Below are the code and all the weights of a small trained network. Each question names an input and a class and asks about switching units off, where a switched-off unit gives its printed mean instead of its output.

import numpy as np


def w(rows, s, z=0):
    codes = np.array(rows[::2]) - 128.0
    scale = np.full(codes.shape[1], s)
    scale[-1] = z or s
    return codes * scale


def norm(h):
    return h / np.sqrt((h * h).mean(-1, keepdims=True) + 1e-5)


def f(y):
    return np.maximum(y, 0)


def log_softmax(a):
    a = a - a.max(-1, keepdims=True)
    return a - np.log(np.exp(a).sum(-1, keepdims=True))


def net(x, mask):
    res = np.array(x, float).reshape(1, 3) / 4 @ E
    u = 0
    for l in range(2):
        y = f(norm(res) @ A[l][:, :-1].T + A[l][:, -1])
        res = res + np.where(mask[u : u + 3], y, B[l][:, -1]) @ B[l][:, :-1]
        u += 3
    return log_softmax(norm(res)[-1] @ U[:, :-1].T + U[:, -1])


A, B = {}, {}
E = w([
[191,254,135,96,74],'x0',
[242,140,8,206,157],'x1',
[9,108,52,147,50],'x2',
],0.0078)
A[0] = w([
[169,152,248,37,125,168],'0.n1',
[79,108,147,103,164,43],'0.n2',
[34,77,56,181,149,2],'0.n3',
],0.013,0.0069)
B[0] = w([
[37,186,111,183,187,246],'0.n1',
[210,88,195,137,10,150],'0.n2',
[159,244,248,207,139,184],'0.n3',
],0.011)
A[1] = w([
[131,226,153,55,230,3],'1.n1',
[156,40,224,146,67,150],'1.n2',
[2,124,121,43,118,233],'1.n3',
],0.0084,0.0039)
B[1] = w([
[128,164,163,254,140,208],'1.n1',
[132,82,128,91,87,197],'1.n2',
[121,144,84,107,161,254],'1.n3',
],0.02,0.0048)
U = w([
[133,72,189,144,62,54],'0',
[78,97,128,121,150,137],'1',
[159,60,109,96,152,6],'2',
[106,210,164,223,184,138],'3',
[163,138,2,97,156,254],'4',
[118,111,169,52,94,42],'5',
],0.024,0.0084)

Each question gives the input, the list of numbers given to net, and the class t.
The units are the neurons (one row each of A and B). Each row of codes is followed by its name. A weight is (code - 128) times the scale printed after its matrix; where a second scale follows, it is the last column's (A, B and U).
mask holds one flag per neuron, layer by layer. A switched-off neuron (its flag False) gives its mean, the last column of its row in B, instead of its output. The means were averaged over made-up inputs and are rounded, as every weight is.
A unit's drop is (log p(t) with every unit on - log p(t) with that unit switched off) / (log p(t) with every unit on - log p(t) with every unit switched off).
The circuit of an input: a set's keep is (log p(t) with only the set's units on - log p(t) with every unit switched off) / (log p(t) with every unit on - log p(t) with every unit switched off). Starting from all 6 units, units are removed one at a time, each time the one whose removal leaves the highest keep (on an exact tie, the one counted first), for as long as the keep stays at least 0.8.
circuit, biggest first: the units of the circuit, biggest drop first
unit that matters most: the unit with the biggest drop
k most important neurons: the k neurons with the biggest drops, biggest first
k most important neurons of layer l: the k neurons of layer l with the biggest drops, biggest first
input [-5,-1,-4], class 1: circuit, biggest first : (0.n3; 0.n2; 1.n1)
input [-4,-4,8], class 0: circuit, biggest first : (0.n1; 0.n2)
input [2,-8,5], class 4: circuit, biggest first : (1.n3; 0.n3)
input [6,5,0], class 4: circuit, biggest first : (0.n1; 0.n3)
input [2,-2,3], class 4: circuit, biggest first : (0.n3; 1.n3)
input [4,5,4], class 4: unit that matters most : 0.n3
input [-3,-3,0], class 0: circuit, biggest first : (0.n2; 1.n2)
input [1,-6,6], class 1: 2 most important neurons : (1.n3; 0.n1)
input [-1,-8,3], class 5: 3 most important neurons : (0.n2; 1.n1; 1.n2)
input [7,-7,7], class 4: 3 most important neurons : (0.n3; 1.n3; 1.n1)
input [3,4,-1], class 4: 2 most important neurons of layer 0 : (0.n1; 0.n3)
input [-4,-7,2], class 5: circuit, biggest first : (0.n2; 1.n2; 1.n1)
input [-2,6,-5], class 4: circuit, biggest first : (0.n1; 0.n3)
input [-3,-6,4], class 5: 2 most important neurons of layer 0 : (0.n1; 0.n2)
input [5,-3,7], class 4: most important neuron of layer 1 : (1.n3)
input [-1,-8,4], class 5: circuit, biggest first : (0.n2; 1.n1)
input [-7,-7,-3], class 1: 3 most important neurons : (0.n1; 1.n3; 0.n3)
input [-1,8,2], class 4: 2 most important neurons : (0.n1; 1.n1)
input [-4,-3,-3], class 1: 2 most important neurons of layer 1 : (1.n1; 1.n2)
input [1,6,-1], class 4: 2 most important neurons of layer 0 : (0.n1; 0.n3)
input [-1,-5,6], class 0: circuit, biggest first : (0.n1)
input [-5,-7,3], class 5: 2 most important neurons : (0.n2; 1.n1)
input [-5,-1,2], class 0: 2 most important neurons of layer 1 : (1.n2; 1.n1)
input [4,-8,5], class 4: 2 most important neurons of layer 1 : (1.n3; 1.n1)
input [1,5,3], class 4: 2 most important neurons of layer 0 : (0.n1; 0.n3)
input [-7,-3,-4], class 1: 2 most important neurons of layer 0 : (0.n3; 0.n1)
